The rows lie along a hidden order. The number after each row says roughly how far along it the row is, from 0 to 9. A new part has a new order.
In the rows, 128 means zero.
[130 134 182 158 126 118 186 124 122  48 136 116 185 116 132 121 103] -> 5
[129 128 154 149 138 132  91 126 170 137 146 130 110  66 127  25 110] -> 6
[117 173 156 147  95 131 161 139  89  67 119 131  53 164 129 134  95] -> 3
[114 157 220  91 151 148  62 138 127  39 100 156  65  78 127   1 109] -> 7
[124 130 101 173 128 122 217 131  98  98 133 116 120 158 129 135 100] -> 1
[125 142 129 140 117 129 153 131 122  92 133 121 134  94 129 116 112] -> 2
[127 116 160 158 116 115 181 133 112  64 112 107 145 128 130 120 120] -> 3
[125 130 134 150 139 124 174 132 134 158 143 125 116 120 130  50  85] -> 5
[113 121 105 124 101 117 157 128 147 200 136 120  69 108 128  75  88] -> 3
[124 136 149 143 124 124 167 133 126 129 129 126 125 126 130  92 106] -> 3
[126 142 145 148 131 127 152 138 118 102 126 124 120 128 129  70 105] -> 9
[122 144 151 108 110 128  95 132 139  92 123 121 132  69 128 101 125] -> 7
[128 118 207  79 142 127  88 129  95  79 138 100 169  60 131  15 143] -> 5
[122 136 124 137 126 128 150 133 120  98 127 130 114 115 128  82 109] -> 8
[123 133 168 142 110 125 188 135 136  48 118 118 104  77 132 100 112] -> 4
[129 178 178 146 119 126 143 132 132  96 118 145 173 173 133  74  95] -> 6
[126 137 120 158 124 121 172 134 125  95 125 125 117 140 129 113 105] -> 8
[114 136 129 152 120 132 169 130 128 164 138 134  72 124 128 100  99] -> 0
[133 130 148 153 136 127 182 132 115  54 119 107 177 119 132 137 129] -> 2
[149 130  92 218 137 117 198 146 157  90 125 116 159 138 129  99 139] -> 6
[131 124 131 159 111 115 175 134 108  60 129 104 143 130 130 115 117] -> 6
[120 142 167  94 159 154 104 130 117 153 104 129 140 123 127  53 131] -> 0
[115 159 160  87 122 141  30 146 147 123 114 145 109  70 126   1 119] -> 8
[121 184 205 123  90 121   7 121 179 103 124 131 223  93 127 160 113] -> 5
[118 153 132 133 130 128 116 133 116 110 120 123 105 144 127 102  83] -> 5
[123 131 131 120 151 138 144 130  99 128 136 117 106 118 128  68 100] -> 3
[125 129 150 135 125 128 152 132 126  92 126 118 115  90 129  94 117] -> 4
[132 145 141 114 141 121  86 135 150 117 120 132 150 112 128  28  91] -> 9
[125 138 131 152 116 133 143 128 100  31 169 119  89  60 128  92 125] -> 5
[137 156 105 208 150 134 172 140 115 102 140 113 143 139 127 145 120] -> 5
[119 133 133 125 153 128 110 125 151  99 130 132 166  88 127  87  96] -> 7
[124 164 166 121  95 131  93 133 154  58 136 117 112  24 130 101 115] -> 7
[122 153  90 161 158 147 172 128  94 222 146 159 115 222 130  45  85] -> 1
[137 152 138 157 102 110 169 137 120  57 123 109 119 157 129  92  90] -> 9
[112 165 136 100 127 142 123 124 124  84 121 160 154 127 129  99  84] -> 5
[134 172 113 168 124 130 151 152 111 121 127 128  73 155 128  51  90] -> 7
[118 150 152 125 143 140 102 132 133 129 119 143 116 116 128  31 108] -> 6
[130 124 160 179 151 125 189 127 105 157 148  83 154 126 130 148 106] -> 0
[123 139 129 143 140 128 170 135 109 100 130 128 120 140 129 113 109] -> 3
[123 129  84 126 127 125 105 138 132 101 115 120 164 108 124 113 128] -> 7
[133 172 179 186 144 135 138 134 129  81 134 124 118 124 128 122  93] -> 4
[126 120 118 169 115 113 202 134 108  92 129 106 122 149 130 141 108] -> 0
[120 118 107 131 124 115 191 133 141  61  92 114 141 131 129 162 100] -> 4
[121 135 168 123 126 130 106 126 121 116 146 119 117  63 129  73 120] -> 3
[130 107 171 142  72 104 165 122 112  75 127  99  87 155 128  91 129] -> 4
[116 162 201 125 101 128 100 134 151 203 102 121 113 118 130 126 119] -> 0
[115 149 162 125 131 129 146 131 134 102 116 124 172  95 131 144 113] -> 1
[135 133 107 161 175 126 157 140 121 112 110 137 131 195 127  10  76] -> 9
[129 127 110 141 122 119 171 135 119  82 126 110 150 123 130 114 119] -> 7
[117 141 203 110  98 113  98 120 134  62 121 123 153 101 128 103 101] -> 5
[118 131 114 126 117 128 126 134 121 129 134 116 142  95 127 105 126] -> 4
[130 139 125 178 122 125 226 127 101  90 134 108 144 170 131 149  93] -> 0
[129 146 160 166 110 118 132 132 137  70 142 127 124  90 129  89 102] -> 9
[125 116 123 117 135 136 128 128  99  42 115 142 105 163 126  26 131] -> 5
[136 156 153 164 131 124 148 126 153 107 133 149 176 151 132  61  95] -> 7
[126 119 138 179 135 122 200 134 139  68 131 120 104  99 130 110 112] -> 5
[121 148 136 143 129 130 142 130 119 116 124 137 106 148 128  78  98] -> 5
[125 142 134 127 137 136 137 134 127 124 122 128 131 120 129  64 112] -> 4
[135 105 215 156 131 109 128 123 130  57 127 100  90 130 126  19 104] -> 6
[105 140 127 137 133 139 235 132  58  78 127 117  43 142 130 148  95] -> 1
[128 145 109 125 133 141 128 142 128  72 129 133 144  66 130  95 135] -> 6
[118 128  65 129 116 139 147 131  89  52 136 123 122 101 125 149 130] -> 3
[128 155 146 158 105 123 114 142 115  61 120 116 160 104 126 172 147] -> 5
[131 124  99 163 113 118 206 136  89  78 129 100 128 141 130 144 116] -> 2
[124  99 133 175 152 107 255 123 139 173 119  97  82 159 125  95  71] -> 3
[123 146 139 186  89 127 163 127 155 105 162 126  92  59 129 137 117] -> 3
[126 135 113 165 145 136 159 119 112 110 141 127 120 166 126  98  86] -> 2
[127 119  52 130 145 125 221 131  90  50 118 112 217 142 131 157 102] -> 4
[126 147 165 123 134 149 127 130  79 144 162  98 108  74 130  99 139] -> 0
[122 133 178 149 101 108 152 139 157  48 118  95 135  24 131 161 116] -> 6
[127 136 133 142  96 120 160 136 106  79 130 103 140  97 130 162 127] -> 1
[124 134 137 131 110 126  98 135 115  95 126 112 125 104 129 107 118] -> 3
[136 129 154 166 112 111 185 136 145  54 143  74 155  12 132 168 128] -> 4
[120 130 141 123 152 127 127 124 132 103 113 116 165 116 125 128 100] -> 3
[125 146 144 123 135 136 115 133 135 106 123 136 124 101 129  52 121] -> 8
[138 128  72 189  85 101 221 138 105   1 135  87 177 122 130 231 120] -> 9
[119 145 129 109 130 136 129 139 100 110 122 108 119  90 128 112 114] -> 3
[129 108  73 186 114 119 255 143  75  38 101 102  98 181 130 183 142] -> 1
[120 158 144 132 108 111 107 151 115  62 120  94 134  57 127 170 118] -> 7
[116 157 208  93 103 128  78 128 127 109 107 127 174 107 129 123 125] -> 2
[114 156 108 164 139 125 188 134 134 149 109 138  95 170 127 147  62] -> 3
[117 134 120 163 153 132 196 133 101 149 129 135  93 199 128  60  79] -> 0
[128 149 141 138 109 124 140 134 119  85 130 108 146 105 130 124 129] -> 4
[131 129 147 175 117 120 180 131 114 108 145 124  65 155 129  29  96] -> 5
[135 138 143 179 138 115 220 149 129  64 118 102 134 100 133 116 109] -> 7
[120 150 134 129 131 137 112 132 131 138 128 136 131 119 128  69  91] -> 7
[128 133  89 193 152 147 207 128 110 115 149 116  91 150 127  87  83] -> 3
[136 142 135 174  96 137 150 139 101 127 132 134  60 165 129  61 172] -> 2
[130 111 124 174 135 131 253 114 126  30 136 119 157 102 131 164 102] -> 1
[124 122 131 132 117 123 155 128  74  50 139 104 166 139 128 144 125] -> 3

New part:
[134 131 133 147  77 132  95  86 130 145 148 139 140 128 148 117 127  88
 105 113 109 108 140 132 127 118 135 152 153 136 145 156 155 119 122 109
 134 123 178 167 126 111 123 112 125 154  95 130 129 126 128  60 145 124
 115 105 174 149  96 107 109 160  83 129 103 112 182 126  92 122 138 130
 125 149 174 121 161 124 134 171 107  87  93  59 147 125 115 136 131 139
 114 124 130 138 125 113 116 132 163 139 157 124 164 157 133 127 164 141
 104 135 123 153 116 104 134 128 159 126 111 163 120 117  76 133  84 168
 116 137 146 105 148 173 142 127 152 106 121 109 123 154 157 143 148 116
 155 124 129 124 116 145 122 137 151 133 138 148 154 139 131 146 125 145
 119 155 103 123 109 173 142 135 107 106 137 133 123 154 158 169  99 170
 150 117  99 121 121 152 143 119 176 143 131 155 104 143 131 126 112 142
 140 133 149 162 120 124 109 117 139  98  88 178 141 134] -> 6
[114 118 143 131  86 144  91 105 143 137 147 159 148 119 146 114 120  92
 125 127 119 108 148 128 139 123 133 137 147 149 161 146 149 129 130 154
 145 111 154 159 121 134 131 118 126 147 123 122 121 129 146  57 153 113
 124 112 166 139  96 112 126 153 134 125 135 119 134 134 114 126 137 125
 130 129 171 135 172 133 124 149 118 111  99  78 135 118 122 137 113 146
 134 111 133 137 129 130 116 134 146 127 151 123 123 152 142  95 146 131
 129 161 122 150 115 112 142 129 146 127 115 135 123 123  82 138  63 168
 118 132 140  95 115 160 154 129 151 123 144 116 120 135 154 145 147 110
 148 130 143 139 131 130 112 139 142 139 105 152 135 126 131 136 113 146
  95 118 109 154  92 159 135 132 103 104 163 143 108 153 146 143 104  95
 142 106 100 102 130 119 132  85 102 158 154 147 146 117 137 146 120 141
 135 130 141 150 127 118 121 148 130  87  93 177 116 125] -> 5
[126 113 145 137  62 163  73  74 141 157 183 196 153 115 145 104 115  73
 111  96 111  96 179 137 149 128 123 150 164 169 161 137 180 116 128 160
 139 113 195 167 121 136 120 106 133 188 113 115 101 123 157  38 168 106
 115  91 217 158  91 104 115 176 128 142 149 103 157 127  98 133 135 120
 126 134 196 128 210 136 127 152 114  84  75  27 144  99 115 127 114 153
 128 117 136 166 143 138 105 138 191 113 165 106 150 166 145  86 165 137
 110 159 113 184  95  98 163 142 165 116 110 150 110 119  58 137  34 247
 112 134 144  61  93 189 153 127 171 106 146  82 111 147 183 176 173 108
 167 126 162 139 127 148 101 148 150 147  97 166 148 150 132 152 100 154
  79 138  98 147  99 179 137 134 116  83 182 143 130 170 155 174  78 102
 174 109 103  93 123 115 145  77 109 167 151 202 142 108 140 153 109 148
 127 123 158 155 121 120 112 151 124  59  67 221 119 117] -> 1
[109 102 155 137  40 145  59  88 158 155 161 182 173 100 166 103 112  59
 116 129 107  78 177 127 148 115 148 132 182 177 176 162 172 130 136 184
 155  96 189 162 119 143 138 104 122 162  99 117 105 140 156   3 178  90
 127  94 221 160  57  78 121 177 116 113 140 107 133 139 106 120 144 113
 132 133 188 143 240 141 115 183 122  98  62  17 146 110 130 151  98 166
 142  86 135 140 121 137 102 136 192 115 181 115 143 193 169  72 155 135
 130 182 104 169 105  83 162 130 165 125 111 145 125 117  39 181  14 221
 112 135 157  50 111 191 183 124 173 124 160 110 118 138 189 155 187  98
 171 127 162 150 133 129  91 145 166 149  83 171 139 123 139 127  96 166
  44 106  68 182  53 203 146 129  73  90 194 149 116 193 147 166  73  65
 143  79  60  82 123 122 134  41  87 199 172 150 165 124 141 168 106 157
 144 134 143 234 135 105  99 163 143  62  58 240 101 125] -> 5
[108 127 132 135  71 135 119 106 142 140 162 151 143 147 144 107 129  97
 130 137 124 110 134 117 125 120 107 145 140 136 156 152 140 119 128 137
 144 119 149 162 122 117 150 124 129 166 121 128 140 115 131  88 157 117
 117 106 134 148 108 125 124 127 119 121 117 132 155 133 105 138 140 134
 133 137 142 132 154 133 127 141 107 107 102  86 129 121 108 132 126 148
 122 124 133 126 128 102 111 126 153 131 142 129 116 129 151 119 156 146
 119 151 122 158 120 112 159 131 136 134  92 135 130 121 112 134  97 154
 115 137 136 134 141 154 165 138 144 122 127 123 106 136 161 144 126 116
 135 129 138 138 129 126 128 138 143 131 109 143 172 144 124 139 125 144
 129 131 128 126  93 163 125 149 110 112 131 137 109 142 151 143 105 124
 165 112 115 109 107 114 120  89 113 153 140 147 131 146 119 126 116 130
 143 137 142 135 114 127 118 138 135  94  92 141 110 115] -> 8
[111 114 135 126  91 149 127 110 144 132 141 171 141 140 144 119 124 112
 134 134 152 116 130 116 138 130 108 136 132 131 161 151 132 127 137 172
 147 120 143 153 121 125 146 135 130 153 147 122 137 122 146 107 164 131
 119 119 139 141 115 136 141 140 145 122 132 142 131 126 123 133 138 133
 131 137 148 134 150 139 119 130 112 125 103  89 138 122 119 135 125 142
 134 127 131 141 136 113 117 139 133 121 136 128  84 123 147 108 144 139
 129 165 125 148 110 127 138 139 124 139 106 124 136 128 127 143  96 145
 119 139 139 116 127 151 164 131 132 132 135 139 104 125 141 136 121 131
 127 137 134 152 133 117 138 135 134 132  99 149 155 124 121 148 122 141
 116 104 146 138 109 149 127 142 113 117 149 129 100 156 144 134 138  95
 166 112 129  88 113 103 129  77  77 152 151 164 147 134 119 128 127 125
 133 132 134 109 112 119 125 146 123 103  87 155 105 116] -> 7
[122 118 141 134  91 154  94  91 137 140 165 181 145 134 135 117 117  95
 121 109 127 110 161 130 143 130 117 145 143 149 155 130 158 123 125 154
 138 114 167 167 125 125 120 117 133 167 118 114 120 123 145  66 159 119
 117 108 183 147 118 122 122 158 131 140 140 120 152 123 107 127 135 126
 126 131 159 123 170 134 126 138 109 100  89  61 142 110 114 123 123 142
 126 125 132 157 138 127 112 134 164 127 152 116 126 149 140  97 159 139
 113 152 119 165 103 113 146 141 148 117 111 143 117 123  66 141  68 208
 116 135 133  95 108 177 154 127 145 113 135 113 110 142 165 160 153 120
 149 132 146 138 125 138 115 145 147 137 106 150 154 146 130 147 112 143
 112 137 125 133 113 159 132 138 127 100 166 138 119 156 144 158 109 109
 165 113 118 104 120 112 141  93 116 155 138 177 138 120 130 135 125 135
 125 126 144 134 122 127 124 139 125  79 100 184 124 119] -> 3
[ 89 110 150 137  39 129  79 114 186 146 106 155 159 116 172 114 119  80
 135 150 134  91 140 120 140 108 123 138 157 158 170 158 142 124 136 171
 161  94 152 152 131 133 158 112 112 141 109 123 129 142 138  67 170  93
 132 103 164 146  57  90 126 149 105  93 117 135 138 139 122 119 154 123
 138 136 169 149 211 132 113 186 133  91  75  30 132 132 128 152 109 163
 143  76 126 113 110 113 104 125 183 113 165 124 110 166 162  94 162 143
 143 205  98 141 125  89 156 130 144 129  99 142 134 114  88 187  47 163
 106 121 166 116 146 180 197 133 158 131 151 142 118 138 178 124 166 105
 151 126 141 148 138 105 109 133 170 143 104 161 161 123 129 110 119 166
  84 106  82 174  58 185 146 140  69 108 162 138  98 164 143 141  83  85
 145  89  63  94 110 128 111  47  97 192 177 125 162 171 123 148 105 147
 153 150 134 223 136 108  96 137 147  63  66 201  84 123] -> 9
[111 105 144 139  58 138  80  99 156 151 161 170 161 107 155 106 122  60
 112 129  97  92 168 125 143 114 144 150 173 157 162 174 170 128 135 161
 153 102 181 160 117 136 140 113 121 143 112 124 105 141 156  29 176 109
 126 103 205 147  61  87 117 169 112 115 133 107 140 138 104 125 143 126
 130 147 189 140 192 135 117 172 119  95  78  25 150 115 127 154 103 161
 138  99 137 142 124 131 109 141 171 120 177 125 150 187 148  97 152 140
 133 172 119 144 110  91 155 125 164 139 106 133 124 122  62 174  34 202
 116 146 149  51 127 174 169 128 170 121 153 115 123 141 169 153 169 102
 170 135 149 148 130 134 105 144 148 145  95 179 117 112 109 132 108 158
  41 113  79 166  68 181 141 134  68  85 184 145 118 177 160 156  95  77
 142  88  72  84 141 129 142  53  89 176 176 143 150 120 138 158 111 153
 147 132 146 186 130 100 104 155 136  62  80 220 117 129] -> 7
[165 113 129 156  66 158  77  44 114 162 232 194 153 102 135 101 117  47
  66  69  79  96 206 135 154 133 165 180 182 152 154 158 211 130 121 135
 128 126 230 195 107 120  95 107 139 207  99 122  94 119 171   1 157 141
 103 107 255 155  98  99 100 200 101 168 155  64 192 119  72 122 120 127
 111 152 224  98 189 135 137 158  89  81  64   9 174  92 111 129 116 134
 113 156 141 192 152 141 109 159 165 148 186 108 209 191 120  97 156 135
  84 110 144 196  85 100 115 132 183 134 111 165 100 126  18  95  23 238
 125 161 114   1 123 204 118 112 174  93 132  58 118 171 177 197 171 108
 187 154 156 133 106 185 103 175 130 144 118 193 130 129 152 171  98 147
  71 165  93 128 120 161 140 131 111  60 178 142 130 188 194 212 110 143
 162  97  97  88 159 139 189 118 156 135 156 219 111  65 155 145 112 154
 122 106 171 138 108 121 114 148 119  72  87 255 191 139] -> 0
